Known rows, with every step that occurs:
vufe > bafe > fabo > gove > mibuf > fodiri > lilo: [ 144,   62, -259,  100,   19,  -17,   88, -107, -129,  -18,  -99,  -61,
 -112,   43, -129, -246, -251,   35,  -45,  -33,    3,   76,  -38,  -40,
   31,   -9, -211, -104,   44,  193,   96,   45,   79,   82,  -36,  254,
  188,   46, -123,   26,   -5,   50,  -39,   -7, -123,   95]
pusod > gove > fodiri > rasobib > vifaf > bafe: [  41,   57, -166,  169, -104,  -22,   -6,  -65,  123,   35,  -84,   12,
   -2,  -34, -126, -194,  -31,   -1,  -98,  -66,   31,  116,    2,   12,
   75,  -58, -115,   29,   25,  -28,   67, -149, -277,   71,   70,  326,
   78,  -11,   18,   56,   65,   78,  245,  -28,  -23,  -17]
gove > mibuf > fodiri > vifaf > rasobib > lilo > femut: [ -34,  -65, -100,  117,  -90,   34,   69, -201,   87,   -4,  -82,  -49,
   40,  150,    1, -223, -198,   10,  -68, -114,  -95,   98, -105,    9,
   61,  -54, -103,  -32,   38,   -6,   88,  -63,   91,  -40,   11,  240,
  -24,  -16,  -82,   56,  -61,  -49,   56,   61,  222,  -90]
pusod > gove > lilo > femut: [  34,  -84, -102,  -72,   51,   40, -144,   14,   54,  -15,  -36,  -59,
   64,   33, -123, -117, -113,   -4,   27,  -51,   22,  114,  -75,  -53,
   24,   30,  -69,   -1,   57,   94,  -40, -114,  119,   -1,  -62,  237,
  -23, -173,   99,   16,    6,   26,  205,   35, -109,   65]
fabo > gove > mibuf > fodiri > vifaf: [ -60,  -61, -131,  102,  -14,   16,   19,  -46, -263,   45,  -44,   38,
  -48,   92,  -73, -214,  -50,   74,   60,  -82,  -14,  109,  -51,  -38,
   63,  -35,   23, -256,   53,  150,  136,  -59, -143,   44,   -8,  -43,
  112,   88, -180,   82,  -27,   -2,  -56,    7, -177,   -8]
fabo > pusod > mibuf > vufe: [ -15,  -35,   41,  129,  -35,  -10, -109,  -51,   15,  110,   76,  -51,
    9,   -9,   23,  -52,   86,  -19,  -96,   -3,  -21,    8,   20,  -48,
   -2,  -23,  -24,   27,   12,  -32,   42,  107, -127,  -47,  -11,  -78,
   78,   74,  -30,   24,  -75,   -9,  -15,    8,  -58,  -34]
femut > rasobib > vifaf > bafe > fabo: [  69,   60,   67,  135, -102,  -64,  -10, -193,  154,   34,  -23, -106,
   30,  -60,  107, -163,   32,  -92, -169,    7,  -51, -107,   24,    2,
  -35,  -28,  -37,    4,  -50, -118,   31,   29,  -87,    3,    5,  225,
   87,   36,  160,  -21,   51,  -55,    8,   14,  188,   69]
pusod > mibuf > fabo > vufe > bafe: [ 164,   18, -111,  106,   30,   -9,  -64,   19,  -82,  -63,  -14,  -92,
   50, -101,  -43, -114,  -66,  -38, -139,  -42,   78,   24,   37,  -24,
  -15,  -14,  -89,   17,   68,    8,   -6,   62, -140,   73,   14,  276,
  -22,  112,   26,   42,  -19,  -23,  197,   -2, -126,   50]
gove > pusod > mibuf > lilo > femut > bafe > fabo: [ -49,  -37,  -66,   12, -130, -160,  -14, -240,  137,   -3,  -61, -143,
  -78,  -15,   -2, -121, -221, -105,  -35,   23,  -85,  -81,  -37,  -47,
  -20,   34, -145,   -4,   11,  208,  -47,  102,  217,  -62,  -35,  324,
   -8,  -43,  -49,   78,  -69,  -35,   40,   82,  161,   57]
rasobib > vifaf > bafe > mibuf > fabo > pusod > lilo > gove: [  42,  100, -154,  173,  -61,   -2,   -2,  -41,   11,  292,  -11,   80,
    5,   27,  146, -261,  184,  -23, -169,    4,  -17,  -16, -146,  -46,
   67,  -56,  117, -194, -155,  -43,   32,  248, -103,  -52,    6,  190,
  100, -180,   53,  -37,  -38,  -37,  -39,   21, -303,  132]
lilo > fodiri > rasobib > femut > bafe > fabo > gove: [-211,  146,   60,  -16,  -71, -183,  -20, -230, -126,  302,   -9,  -14,
  -47,  -17,   25, -145, -287,  -20,  -59,  -35,  -39,   -4,   -7,  -53,
  -37,   51, -339,  188,   25,   44,  127, -155,   63,  102,  -17,  258,
   59,   82,  -26,   54,   -3,   28,  -20,   47,  108,   24]
fodiri > femut > rasobib > vifaf > bafe > fabo > pusod > lilo > gove: [   7,   21,   70,   76,  -24, -101,  -24, -262,  186,  416,  102,  -53,
   48,    1,   94, -241,  106,  -81, -210,  -43,  -17,  -32,  -76,  -37,
    2,  -39,  -49,  -80,  -97,  -77,   77,  127,   25,  -91,  -23,  347,
  124,  -44,   26,   -9,   21,  -31,   32,   75,  -27,   94]
rasobib > fodiri > vifaf > bafe > fabo > vufe > mibuf: [  18,  -15,   25,   47,   72,  -57,  -20,  -41,  117,  147,    8,  -24,
   53, -175,  -71, -526,  -78,   35, -244,   22,   25,  -38,   79,  -23,
   60,  -56, -226, -100,   39, -147,  108,  -67, -249,  188,    1,  466,
   77,  114,  -94,  -20,  105,  -14,  106,  -19,   -6,   50]
pusod > mibuf > lilo > gove > fodiri > rasobib: [ -76,   58, -336,   35, -179,  -52,   46, -165,  -74,   19,  -28,    5,
    0,   12, -234,  -24, -236,   21,  -35,  -75,  -23,   62, -118,  -14,
   27,   24,  -86,  -81,  -19,   59,   82,  -74,  -84,  -97,   19,  327,
   78,  -23, -155,  123,  -54,  113,   47,   77,   49,  -17]
lilo > gove > pusod > mibuf > fodiri: [ -34,  -14, -193,   47,  -74,   32,  -19, -104, -263,   54,   33,  105,
   15,   69,  -81,   32, -109,   -7,  -12,  -40,    3,  -10,   -8,  -84,
   34,   -3,  -14, -274,    4,   85,   39,   -6,  -51,  -67,  -14,   75,
  145,    9,  -41,   17,  -48,   44,   95,    2,   15,  -66]
vifaf > bafe > fabo > pusod > mibuf > gove > fodiri > femut: [  36,  -20,  -65,  177,   57, -168,  -17, -315,   92,  142, -127,   24,
  -92,  -21, -176,  -79,  -75,  -41,  -54,  -91,   55,   41,  -50,  -32,
   54, -104, -199, -106,   31,  111,   55,    7,   41,    4,   84,  321,
  109,  -53, -139,   31,  -37,   69,  113,  -10, -318,   68]
mibuf > vufe > bafe > fabo > gove: [ 152,   42,    0,   99,   -5,    4, -104,   14,  -67,   40,   59, -162,
  -33,  -66,  -72,  -60, -126,  -25, -142,  -26,   36,   65,  -14,  -32,
  -30,   34, -149,  133,  -49,   65,   45,   13, -142,  154,  -39,   51,
  209,  131,  176,  -55,   -5,  -18,  -57,   -6, -157,   66]
pusod > lilo > fodiri > femut: [ -82,   63,   -5, -112,  -14,  -23,   29,  -43,   93,  228,  -44,  -30,
   49,   91, -115, -139, -219,   -6,  -26, -132,  -53,   55,  -60,   30,
   36,   52, -174,   98,   60,  120,   30,  -35,  134,   -2,   -4,  289,
  -67,  -28,   63,   59, -109,   16,   -4,   50,  -16,   -7]
femut > rasobib > lilo > gove: [ -18,    2,  -23,   26,   27,   43,   65,  -81,   -9,   73,   99,   38,
   80,   48,  -37,   18,   23,   -5,  -85,   36,  -49,  -45,  -86,  -39,
  -15,   32,  -61,  -80, -112, -131,   23,   59,   64, -100,  -45,  111,
   93,   36,  -16,  -52,   68,    5,  -36,   42,  300,   33]
vufe > mibuf > fodiri > femut > rasobib > vifaf > bafe: [ -43,   -1,  125,   94,    8,  -58,    6, -285,  -39,  241,  -14,  -82,
   13,  -31,  169, -146,  -90,  -50, -164,  -57,    2,  -67,   13,  -20,
  -33,  -25, -220,  -47,   28, -206,  119,   26,  -34,   34,    6,  471,
   17,  164,   17,  105,   42,  -53,  156,  -12,  173, -102]
fodiri > gove > mibuf > lilo > femut: [ -49,  -94, -154,   43,  -39,    6,  -17,  -28,    8,    5,   18,  -39,
   15,   36, -147, -177, -130,   22,   46,  -49,  -64,  121, -141,  -59,
    9,   21,  -87,  -52,   69,  204,   45,   57,  261,  -45,   32,  203,
  -18, -120, -120,   54,  -46,   30,   54,   80, -159,   36]
rasobib > femut > bafe > fabo > vufe > mibuf: [ -79,   60,  185,  -84,  150, -111,  -28, -211, -178,   75,   44,  -11,
  -51, -138,  149, -268, -106,  -42,  -74,  126,   20, -149,   47,  -80,
  -63,    9, -377,   80,   91, -147,   55,  184,   -8,   32,  -78,  415,
    7,  129,  -89,   66,  113,  -83,  141,   19,   88,   75]
mibuf > gove > pusod > lilo > fodiri > femut > bafe > fabo: [-106,   49,  -30,  -62,   48, -105,   81, -179,   29,  226,  -80,   43,
  -78,  124, -183, -105, -277,  -72,  -19,  -55,  -34,  -31,  -60,   -9,
   17,   40, -305,    0,  -11,  266,  -14,   97,  193,    4,  -24,  346,
  168,  -59,  155,   50,  -71,    5,   32,   18,   -3,   79]
vufe > mibuf > fabo > pusod > gove > lilo: [  66,  -97, -209,   38,  105,   22,  -97,  -56,  -73,  -67,  -54,  -20,
  -27,    1,    1, -170,   43,  -16,  -54,   17,   83,  -37,  -34,  -21,
   29,   -1,  -80, -161,  -42,  -77,  -38,   39,   28,  -68,  -72,  225,
  147,  -90,   37,   75,   37,   -2,  142,  -52, -227,  134]
pusod > gove > fodiri > lilo: [  22,   11, -232,    5,   54,   25,   43,   58,   11, -105, -116,   65,
  -14,   64, -216, -196,  -90,   35,   16,  -13,   17,   98,  -38,   17,
   69,   19, -126, -105,   39,   52,   -2,  -62, -140,   -3,  -17,  242,
   76,  -48,  -46,   40,   36,  115,   54,  -32,  -47,   24]
femut > bafe > fodiri > rasobib > lilo > gove: [-119,   83,  -49,    3,   -4,  -78,  140, -173,    3,  264,   59,   62,
    6,   46,  -90, -139, -139,   39, -145,   27,  -71,  -21,  -21,   -5,
   23,   56, -172,  -34,  -66,  -77,  122,   -4, -117,  -61,   36,  124,
   89,   57, -132,    5,   66,   75,  -21,   45,  399,   -7]
rasobib > fodiri > lilo > femut > bafe: [ -54,   28,   49,  -54,   41, -100,   92,   11,  263,  275,  -39,   18,
   67,   22,   43, -221, -109,   10, -111,   20,  -18,   56,    1,    0,
    5,   59, -196,   96,  -19,   26,   40,  -23,   81,   97,  -12,  321,
  -83,   11,  -70,  -31,   21,   50,   28,   28,  142,  -70]
vufe > bafe > fabo > pusod > mibuf > fodiri > gove > lilo > femut: [ 119,  -36, -187,  186,  -46,  -57,  -87, -190,  -12,  102,    6, -141,
   16,   54,  -94, -251, -251,  -39, -145, -138,    0,   60,   31,  -53,
   22,    4, -194,  -94,  118,   80,   66,  -92,  326,  -11,   -3,  413,
  133,  -67,  -19,   64,  -56,   55,  180,   67, -248,   22]
pusod > lilo > femut > rasobib > vifaf > bafe > fabo > vufe: [  77,   87,  126,  -21,  -84,  -26,  -99,  -56,  204,  196,   31, -158,
   60,  -25,   91, -354,  -27, -106, -201,  -50,  -68,   19,  -16,  -14,
  -38,  -28, -194,  121,   45,  -83,   12,  142,  -43,   42,  -61,  408,
   17,  -16,  118,    7,   19,  -59,   81,   76,   55,   91]
gove > fodiri > femut > rasobib: [ -83,  -20,   94,  -45,   10,  -62,   30, -185,   83,    9,   -4,  -19,
  -43,   89,  -12,   60,  -95,  -53,   -8, -104,   49,   15,    2,   44,
  -40,   19, -185,  -30,  -20, -181,   88,  -97,   12,  -73,    6,  186,
   51,  112,  -41,  130,   -9,   11,   57,   27,  109,  -73]
fodiri > rasobib > femut > bafe > mibuf > fabo > vufe: [-310,  137,  124,  -45,   22, -150,  -39, -154, -170,  152,   13,   57,
  -78,  -51,  197, -143, -211,  -32,  -96,   44,   43,  -48,  -26,  -47,
  -79,  -11, -204,   60,   -7, -245,  129,   49, -128,   40,   24,  309,
  -49,   81,  -59,  162,    5,  -57,  121,   33,   85,   27]
vifaf > rasobib > lilo > gove > mibuf > fabo: [  76,   -6, -280,   85,  -26,   76,  104, -176,  -33, -104,  -37,   52,
   62,   30,  -64,    6,  -50,  -16,  -79,    6,  -16,   11, -166,  -16,
   27,  -17,  -29,  -36, -143,  -18,    8,   91,   25, -139,   16,  166,
   58, -103,   39,  -64,  -12,  -24,   60,    7,  101,   96]
vifaf > rasobib > fodiri > gove > pusod > lilo > femut > bafe: [-100,  -47,  -62,  -26, -100,  -10,   92,   19,  207,  405,   42,  -27,
   26,  -11, -148, -145,  -65,  -97, -208,    2,  -40,   84,   90,  -21,
    7,   39, -153,  175,    6,   96,    7,    9,  237,   47,  -26,  381,
   14,  -76,  -20,  -15,   38,   21,  325,   35,   94, -105]
vifaf > rasobib > fodiri > lilo: [-107,   -2, -103,  -34,  -59,    9,   87,   23,  239,  194,  -34,    6,
   61,  -18, -104, -110, -122,    4, -211,   26,  -33,   25,   19,   20,
   -3,   -3,  -69,   92,  -46,  -71,   56,  -85,  -42,   24,  -31,  253,
  -19,  -45,  -21,  -33,   13,   74,   63,  -19,  221,  -78]
vufe > bafe > mibuf > fodiri: [  31,  109,  -46,  132,  -18,   -6,   56,  -76, -125,   41,  -81,  -41,
  -57,   30,   44,  -29, -169,   18,  -94,  -40,   16,    7,   18,  -36,
    9,  -24,  -96,  -91,   15,  -65,   81,   31,   91,  104,    5,  153,
   60,   24,   33,   71,  -28,  -15,   83,    9,   15,  -54]
rasobib > femut > lilo > fodiri > vifaf: [-178,  -46,   96,   34,  -26,    8,  -13,  -91,  -52,  241,  -10,   59,
   21,  138,  -16, -234, -115,   21,  -60,  -93, -148,  -52,  -71,   17,
   18,   67, -128,  -29,   41,   24,   85, -158,   73,   46,  -31,  293,
   13,   86,   41,   32,  -44,  -69, -140,   49,  127,  -80]
gove > mibuf > fodiri > lilo > femut > rasobib > vifaf > bafe > fabo: [  85,   80,  -64,  118, -104,  -57,   31, -280,  139,   24, -118,  -82,
   15,  101,  129, -367, -190,  -55, -113,  -79,  -87,    9,  -68,  -16,
   -6,  -29, -222,  -80,   26,  -32,   97,   53,   55,   -4,    7,  433,
   95,  -13,   51,   35,  -27,  -16,  -19,   43,  176,   23]
femut > lilo > fodiri > rasobib > vifaf > bafe > fabo: [ -24,  103,  -65,  125, -172,  -56,   49, -242,  160,  259,  -60,  -49,
  -34,    8,  -44, -249, -217,   -9, -204,  -67, -148,  -50,  -24,   40,
   29,    6, -263,  122,  -44,  -15,   72, -158,   28,   81,   31,  378,
  101,  -29,  136,  -28,  -43,   12, -107,   19,  210,   37]
vufe > bafe > fabo > gove > fodiri: [ 203,   55, -140,   95,  -20,  -31,   24,  -49,  -20,  -71,  -52,  -75,
 -117,   -1, -126,  -66, -107,  -19,  -51,  -63,   67,   65,   13,    8,
   24,    5, -208,    2,  -22,   68,   46,  -57,  -23,   91,  -30,  136,
  202,   62,  -28,   -1,   26,   44,   -1,   -5, -233,   75]
vifaf > rasobib > femut > bafe > fabo: [ -96,   69,  127,    7,  -50, -132,   22, -308,   -9,  102,  -54,  -85,
  -15,  -94,  126,    6, -107, -110, -114,   53,  -39, -106,   32,  -16,
  -78,    8, -141,  232,    4,  -55,   20,   22,  110,    3,  -23,  312,
  -52,   15,   95,   20,   53,  -83,  152,   29,  247,   -7]
femut > bafe > fabo > vufe > mibuf > gove > pusod > lilo > fodiri: [  -9,   64, -103,  -60,  120,    6,   55,  -54, -172,  164,  -16,   61,
 -118,   35, -181, -288, -158,  -37,  -63,   59,  -30,  -78,   17,  -78,
   19,   12, -503,  -26,   56,  126,  -35,  295,  102,   45, -132,  387,
  277,  -30,   43,   49,   26,    5,  101,  -20,  -14,  123]
gove > pusod > lilo > femut > rasobib > fodiri > vifaf > bafe > mibuf > fabo: [ -76,   16,  -36,   37, -157,  -60,    6,  -29,  308,  226, -103,  -48,
   11,   65,   36, -376,  -98, -114, -248,  -93,  -21,   -2,  -16,   18,
   36,   -3,   36, -157, -109, -108,   58,  -41,   -9,   97,   16,  452,
   77,    3,   65,   48,  -41,  -98,   74,   55,   87,  -11]
pusod > mibuf > gove > lilo > femut > fodiri > rasobib > vifaf > bafe: [ -69,   26, -162,   83, -104,  -78,  -39, -229,  162,  232,  -65,  -11,
   55,   12, -158, -230, -199,   -7, -152,  -70,  -37,   63, -117,  -98,
   52,  -52,  -71,  -23,   81,  176,   90, -126,   -9,   52,   -8,  564,
   14, -145,  102,   51,  -12,   54,  233,   58,   -3,   18]

Rows:
[ -49,  -46,  -31,    1,  -40, -111,  -75, -222,  212,  184,  -53,  -35,
   88,   62,  -88, -141, -150,  -76, -181,  -36,   13,  -40,  -34,  -72,
  -44,  -23, -134, -134,  -40,  -18,   66,  -21,  146,  -81,  -73,  216,
  181, -105,   29,   18,  -37,   38,   94,   89,   -4,   81]  bafe > fabo > pusod > mibuf > gove > lilo > femut > rasobib > fodiri
[  50,   85,   29,   87,   -1,   -5,  -55, -120, -129,   47,  -13,  -33,
   -7,  -71,  124, -328, -126,    1, -174,   -3,  -19,  -75,   30,  -23,
    4,  -64, -309,  -80,   58, -154,   83,  105, -222,   96,  -19,  368,
  113,   82,   64,   33,   46,  -14,   58,  -50,  -38,   35]  rasobib > vifaf > bafe > fabo > vufe > mibuf > fodiri
[-118,  -40,  -98,  129,   85,  -53, -150, -137,  111,  221,  -98,   -1,
  -38,   57,  -71, -186, -106,   12,  -87, -137,   16,   69, -101,  -57,
   71,  -30, -205, -127,  -37,  -31,   61, -141,  200,   40,   28,  401,
   23, -212,  110,   81,  -87,   44,  154,  -43, -259,  108]  vifaf > bafe > mibuf > fabo > pusod > gove > lilo > fodiri > femut
[ -43,  -11,   57,   27,   39,  -94,  -28, -277, -189,  181,  -18, -136,
   12,  -59,  150, -361, -209,  -22, -166,  -34,    3,   20,   53,  -35,
  -11,  -28, -364,   21,   88, -180,   70,  -24,  -65,  115,  -75,  427,
   24,   69,  -13,  101,   33,  -57,  156,   44,  167,  -77]  lilo > femut > bafe > fabo > vufe > mibuf > fodiri > vifaf > rasobib
[  41,  -42,  -47,  103,  -68,  -13, -105, -157,  163,  100,   60, -123,
   58,   -2,  -37, -315, -112,  -94, -156,  -57,  -66,  -11,  -32,  -38,
  -30,   29, -127,    0,   15,  -66,   44,  -80,  144,  -40,  -13,  492,
   97, -112,  174,  -14,   46,   -7,  121,   61,  -19,  101]  fodiri > gove > lilo > femut > rasobib > vifaf > bafe > fabo
[  64,  116,   39,  171, -167,  -44,    4, -136,  272,  281,  -25, -104,
   20,   86,   97, -289,  106,  -90, -220,  -90, -138,  -74,   28,   22,
   16,  -24, -176,   48,  -33,  -58,   37,  105,  120,  -16,  -44,  252,
  165,  -31,  149,   12,  -32,  -19,  -72,   27,  105,   58]  femut > rasobib > vifaf > bafe > fabo > pusod > lilo > fodiri
[  28,  -58,  -53,  -29,  115,  -31,  -48, -171, -192,  311,   53,  -19,
   52,  -30, -169, -178, -197,    7, -242,  -88,   28,   20,  -51,  -36,
  -15,   59, -190, -178,   14,    8,  116,   -9, -214,    9,   15,  343,
   34,  107,  -26,   19,  -39,   10,   91,   54,  -44,   35]  pusod > mibuf > fabo > vufe > bafe > fodiri > femut > lilo > gove
[ -88, -128,  133,  -31,  137,   47,  -50,  -54,  124,  260,  290,   28,
  -45,  133, -130, -128, -104,  -17, -232,  -49,   14,   -9,    3,  -79,
  -33,   13, -354, -197,  -34, -213,  166,   53,  -36,  -86,  -58,  227,
  233,  161, -127,   50,   70,   32,  148,   27,  336,  -37]  fabo > vufe > bafe > fodiri > femut > rasobib > lilo > gove > pusod
[  66,    9, -226,  195,   44,   29,  -92,  -14,   37,   37,  -84,  -31,
  -23,  103,  -58, -183,  -66,   12, -123,  -94,   39,   36,  -45,  -60,
   57,   -1, -178, -141,  -46,  -35,   27,  -50,  190,   32,  -49,  248,
  170, -174,  187,   76,  -61,   26,  147,  -18, -203,  110]  vufe > bafe > mibuf > fabo > pusod > gove > lilo > fodiri
[  -4, -152,    9,  -29,   90,   24,   10, -149,   15,  361,  150,   42,
 -115,  108, -167,  -41, -103,   -2, -161,  -57,   -1,   -7,  -17,  -42,
    9,   57, -192, -202,  -62,   31,  110,  -38,   79,  -23,  -27,  190,
  207,   47,  -66,  -13,   13,    7,   62,   27,   98,  -57]  vufe > bafe > fodiri > femut > lilo > gove > pusod
[ 123,  -84, -179,  223,   37,   -5, -102,  -60,  159,   45,  -12,  -97,
   33,  101, -169, -413,  -62,   26, -135, -132,   -2,   46,   11,  -28,
   99,   -3, -165, -152,   39,   67,   46, -201,  105,   52,  -67,  325,
  241,  -78,  144,   55,   -2,   26,  104,   20, -104,   92]  vufe > bafe > fabo > pusod > gove > lilo > fodiri > vifaf
[ -41,   26,  -72,  106,   29, -117,  114, -335,  -81,  227, -131,    9,
 -119,   35,  -17, -328,   -7,  -96, -138,   22,  -10,  -81,  -30,   -1,
   24,  -41, -240,    8,   25,  -20,   46,  212,   32,  -40,  -88,  544,
  215,    9,  -95,  125,   78,  -79,  143,   42,  -64,   14]  vufe > mibuf > gove > fodiri > vifaf > rasobib > femut > bafe > fabo > pusod > lilo
[ -57,   41, -198,  -64,  102,   28,   53,  -17, -141,  -45,   48,  180,
   56,   91,  -59, -257,  -34,   93,  -49,   -4,   25,   56, -143,  -63,
   46,    3, -125, -310,  -42,   25,  106,   47, -174,   -9,  -41,  226,
  127,  -35,   22,   19,    6,   68,  -57,  -16,  -72,   98]  femut > fodiri > lilo > gove > mibuf > fabo > vufe
[ -59,  -63,  -43,  120,  -67,   58,  -50,  -41,   77,  196,   79,  -47,
   15,   55, -156, -282,   17,  -47, -205,  -54, -119,  -54,   58,  -10,
  -22,   48,  -52, -133,   45, -104,  132,  -41,  -88,  -84,    3,  293,
  156,  -12,   89,   45,   82,   44,  110,   -5,  109,   17]  femut > rasobib > vifaf > bafe > fodiri > gove > lilo
[-178,  -57,  -52,   46, -102,  -25,   24, -341, -283,  178, -101,  -31,
  -97,   51,  -48, -196, -226,  -17,  -96,  -47, -120,  -14,  -87,  -21,
  -13,  -20,  -88,  -90,   24,   89,  154,  -98,   14,   21,  -60,  254,
  107,   63,  -88,   64,  -17,  -91,  -59,   46,   51,    3]  bafe > fabo > gove > mibuf > fodiri > vifaf > rasobib > femut > lilo
[ -43,  -40,  -36,  137,  -15,  -35,  -14, -240,  -82,  269,  -82,    4,
  -94,   16, -153, -395, -100,   21,  -47,  -74, -156,    7,  -97,  -63,
   65,    5, -234,  -34,   61,  219,  126, -112,  157,  135,  -17,  417,
   86,   33, -113,  -33,   -4,  -67,  -98,   29,  -90,   98]  rasobib > femut > lilo > fodiri > vifaf > bafe > fabo > gove > mibuf
[  55,  -71, -236,  106, -123,  -56,  -48,  -73,   21,   -1,   -1, -170,
 -146,  -69, -207,  -97, -195,  -64, -107,   18,  -34,  -35,  -27,  -82,
   -1,   -1,  -71,  -74,    8,  286,    0,   73,  112,    9,  -74,  254,
  148,   27, -122,   49,  -31,    9,   41,   32,  -65,  120]  vufe > bafe > fabo > gove > pusod > mibuf > lilo
[  -5,  192, -280,   84, -140,    7,  109, -124,   35,  234,  -38,   86,
  -57,   15, -113, -299,  -90,    7, -125,  -24,  -21,   63, -106,  -36,
   96,  -42,  -78,  -63,  -55,  -71,  115,   77, -172,  -37,   16,  437,
  115, -146,  -81,   44,    3,   44,  102,   66,  -78,   52]  pusod > lilo > gove > fodiri > rasobib > vifaf > bafe > mibuf
[-120,   14,  145,   -1,  -42,  -34,  -63,   53,  241,  244,   69, -136,
   40,   -6,   25, -153, -168,   -6, -267,  -35,  -10,   52,  -32,  -82,
  -83,   -5, -281,    7,  -27, -195,  135,   61,  149,  127,  -80,  342,
   16,   36,  -30,  105,   -3,   -3,  147,   95,  192,  -52]  fabo > vufe > bafe > mibuf > lilo > femut > rasobib > fodiri
[ -12,   69,  -24,   10, -152,  -45, -133, -131,  184,  136,  116, -174,
    7,   76,    7, -281, -346,  -15, -256, -104,    7,   87, -101,  -44,
  -14,   45, -228,  108,  -51,    6,  175, -194, -171,  103, -102,  350,
  244,   41,  319,   53,  -41,    7,  -18,   77,  -14,   39]  mibuf > vufe > bafe > fabo > gove > lilo > femut > fodiri > rasobib > vifaf
[-220,  104,  -29,  -25,  -61,  -59,   52,  -82,  -43,  336,  -25,  110,
  -97,  147, -129,  -47, -220,  -69,  -31,  -50,  -60,   -3,  -35,  -35,
  -16,   38, -295,  154,   44,  181,   38,   73,  204,   41,  -28,  410,
  166,   19,   46,  111,  -15,    5,  159,   17,  125,  -59]  mibuf > gove > pusod > lilo > fodiri > rasobib > femut > bafe
[-106,  -82,   67,   66,  -11,    5,  -77, -227,  125,  283,  151,  -36,
   12,   39, -201, -118, -139,  -72, -251,  -54,  -94,  -40,  -33,  -77,
   -4,   40, -210, -104,  -42,  -95,  141,   38, -164,  -93,   28,  325,
  160,  165,  -18,   -9,   -9,    8,   85,   14,  394,  -52]  vifaf > bafe > fodiri > femut > rasobib > lilo > gove > pusod > mibuf > vufe
